Look-ups in named tables: a row name and a column name give one cell, copied from the table.

Table Zutu
,Zopak,Gon,Sul,Logero,Zodogap,Demif,Fudu
Peton,38.2,90.5,84.0,69.9,30.8,62.8,30.1
Retu,52.6,48.9,25.7,68.3,91.5,77.2,90.8
Zat,46.4,85.6,89.0,60.9,23.2,54.5,27.9
Miket,36.5,62.5,34.2,80.6,79.0,82.6,74.9
Gem,42.8,91.5,88.1,66.5,25.0,61.0,28.3
Lub,60.7,42.9,24.9,56.8,91.8,69.9,95.7
Bivesak,45.3,86.8,88.5,61.9,25.5,56.0,28.7
Pudep,46.3,88.3,88.9,61.8,23.4,54.6,27.8
Vutifo,40.7,89.5,83.5,67.4,32.7,63.3,31.6
Deso,85.1,36.3,45.8,34.1,67.5,33.7,75.6
Govo,85.1,44.4,60.7,25.9,53.1,28.3,63.8
Rer,29.3,67.2,43.3,87.1,72.3,87.0,66.1
Mil,51.9,85.4,90.3,57.1,23.1,45.4,28.3

Fudu of Miket is 74.9
Demif of Govo is 28.3
Sul of Retu is 25.7
Gon of Miket is 62.5
Zopak of Mil is 51.9
Fudu of Govo is 63.8
Sul of Lub is 24.9
Gon of Zat is 85.6
Sul of Mil is 90.3
Fudu of Bivesak is 28.7
Sul of Rer is 43.3
Sul of Zat is 89.0
Sul of Pudep is 88.9
Row with the largest Gon: Gem

Ninuped:
         Vonub  Fugadi    Tel   Figu    Mav    Roz  Repam  Vizer  Futipat  Kekun
Kagine   52570   20773  61416  62028  78181  51932  29085  47217    54600  35436
Dokurul  38027   42698  60207  72103  55275  77255  37810  21577    75909  25625
Memas    60065   55787  30316  74407  21465  18293  66807  65413    80352  44826
Ker      39705   83415  76854  42857  68642  73691  29031  24608    37711  42202
Kidula   69400   23323  73978  27586  38260  45101  41866  61832    28343  25656
Nafovo   23346   18892  61357  68242  66663  37053  30296  57287    49565  69406
Turur    68884   19210  66462  17977  27469  19004  69304  45842    73780  42676
Sadezan  77351   76346  33719  63221  46950  27781  22885  50980    48784  49969
Nilekid  35537   46922  34596  49798  73194  82815  25739  67679    84889  69721
Rira     81444   43239  22598  47811  36608  18067  39675  21273    49685  38328
Luz      30372   18571  50045  38210  59529  50527  82944  27323    30710  75089
Zunode   24376   43188  40108  49414  70428  40969  77722  21426    59493  50449
Puvozi   19655   37858  82068  51800  37003  24554  41777  20438    75301  20152
Das      79843   25024  54605  55477  24749  60565  23098  24254    48581  48965

Figu of Kidula is 27586
Vonub of Nilekid is 35537
Kekun of Nafovo is 69406
Vizer of Sadezan is 50980
Fugadi of Kidula is 23323
Repam of Puvozi is 41777
Futipat of Nilekid is 84889
Vizer of Kidula is 61832
Roz of Dokurul is 77255
Figu of Nilekid is 49798
Kekun of Puvozi is 20152
Mav of Puvozi is 37003
Vizer of Zunode is 21426

Table Vif
         Bidonu   Gumup  Gususog
Lik      -33102   30641   -28402
Rilodi   -18700   12176    -5795
Fug      -44416   -3962    -8339
Seketak   -2166   13763    -9601
Mato      29732  -48039    26977
Tedun    -76461   96757   -93784
Zesub      6696    6084    10499
Giv      -11461   13724    10475
Tet      -48207  -13932   -17623
Fup       24764  -32020   -10711
Riras    -25961   -6752    17777

What is the Gumup of Giv in Vif? 13724
What is the Gumup of Seketak in Vif? 13763
What is the Gususog of Mato in Vif? 26977
What is the Bidonu of Riras in Vif? -25961
What is the Gususog of Rilodi in Vif? -5795
What is the Gususog of Tet in Vif? -17623
What is the Gumup of Fup in Vif? -32020
What is the Gumup of Zesub in Vif? 6084
What is the Bidonu of Seketak in Vif? -2166
What is the Gususog of Giv in Vif? 10475
What is the Bidonu of Rilodi in Vif? -18700
What is the Gususog of Zesub in Vif? 10499
What is the Gumup of Riras in Vif? -6752
What is the Bidonu of Fug in Vif? -44416

Table Dipe
         Sed  Kagug  Gatov  Duveg  Tidake  Bepi
Mafaked  246     98    173    192     120   195
Siz      178     47    117    127     172   104
Zuge     123    144    151    165     112   169
Kag       97    115    104    150     185   154

Duveg of Zuge: 165
Duveg of Mafaked: 192
Duveg of Kag: 150
Bepi of Kag: 154
Gatov of Siz: 117
Tidake of Zuge: 112
Kagug of Siz: 47
Sed of Kag: 97
Gatov of Zuge: 151
Gatov of Mafaked: 173
Kagug of Kag: 115
Tidake of Kag: 185
Kagug of Zuge: 144
Bepi of Zuge: 169
Sed of Zuge: 123
Bepi of Mafaked: 195
Bepi of Siz: 104
Tidake of Mafaked: 120

Pizo =
            Luko     Bagi    Vepev      Teg   Miromi     Vevi
Nik      -73.628  -76.705   10.051    1.868  -32.934   45.315
Sus      -38.360  -28.816  -36.388  -42.458  -80.333    5.404
Foza     -37.687  -28.620  -45.033  -45.300  -83.229   -2.066
Luz      -33.978  -30.079  -42.399  -45.446  -80.975   -0.944
Duseg    -38.928  -32.237  -40.880  -47.939  -83.292   -3.162
Sivonoz   48.704   47.884  -28.654  -21.599   13.555  -62.149
Nani     -73.578  -75.538   46.567   37.520    3.688   53.239
Temug     55.490   53.741  -46.081  -34.493    0.859  -79.644
Gamamo   -45.071  -53.344   41.429   45.097   46.288   27.475
Pefifo    49.084   49.785  -33.502  -28.040    4.039  -66.439
Kuzema   -84.424  -86.967   21.705   13.733  -21.556   58.619

What is the Vepev of Foza in Pizo? -45.033
What is the Teg of Nani in Pizo? 37.520
What is the Bagi of Foza in Pizo? -28.620
What is the Teg of Nik in Pizo? 1.868
What is the Bagi of Temug in Pizo? 53.741
What is the Teg of Temug in Pizo? -34.493
What is the Teg of Luz in Pizo? -45.446
What is the Miromi of Duseg in Pizo? -83.292
What is the Teg of Pefifo in Pizo? -28.040
What is the Teg of Gamamo in Pizo? 45.097
What is the Miromi of Temug in Pizo? 0.859
What is the Luko of Nani in Pizo? -73.578
What is the Miromi of Nani in Pizo? 3.688
What is the Vevi of Sus in Pizo? 5.404
What is the Vevi of Gamamo in Pizo? 27.475
What is the Vevi of Luz in Pizo? -0.944
What is the Luko of Duseg in Pizo? -38.928
What is the Luko of Nik in Pizo? -73.628

Table Madafu
columns: Vonatav, Pon, Nur, Suda, Vomek
Mal: [89, 130, 105, 101, 89]
Guv: [130, 64, 113, 136, 146]
Linu: [39, 111, 78, 69, 116]
Vov: [118, 81, 86, 119, 123]
Barugud: [139, 131, 145, 144, 37]
Seku: [69, 116, 97, 92, 92]
Tet: [37, 116, 82, 61, 125]
Zedokeg: [134, 90, 109, 127, 142]
Pofuvek: [116, 174, 58, 83, 99]
Vig: [111, 172, 63, 80, 88]
Pemolat: [117, 137, 118, 124, 64]
Gak: [104, 216, 45, 61, 60]

Suda of Pemolat is 124
Pon of Mal is 130
Vomek of Guv is 146
Vonatav of Seku is 69
Nur of Vov is 86
Vonatav of Mal is 89
Pon of Barugud is 131
Suda of Tet is 61
Suda of Zedokeg is 127
Vomek of Tet is 125
Pon of Gak is 216
Nur of Mal is 105
Vonatav of Tet is 37
Pon of Vig is 172
Vonatav of Pemolat is 117
Suda of Vig is 80
Pon of Seku is 116
Pon of Pofuvek is 174

Gonuzo.tsv
	Los	Duveziv	Maf	Luv	Kesedi	Nev	Zazav	Finufan	Zugat
Sulo	-363	-138	62	-129	-466	-666	473	-686	-348
Dumib	300	461	-623	-180	858	606	-522	595	53
Kasopat	606	571	-546	-207	257	290	-255	-190	524

What is the Duveziv of Sulo in Gonuzo? -138
What is the Los of Dumib in Gonuzo? 300
What is the Zugat of Sulo in Gonuzo? -348
What is the Zugat of Kasopat in Gonuzo? 524
What is the Luv of Kasopat in Gonuzo? -207
What is the Zazav of Kasopat in Gonuzo? -255
What is the Zugat of Dumib in Gonuzo? 53
What is the Los of Kasopat in Gonuzo? 606
What is the Nev of Kasopat in Gonuzo? 290
What is the Finufan of Sulo in Gonuzo? -686
What is the Nev of Sulo in Gonuzo? -666
What is the Finufan of Kasopat in Gonuzo? -190

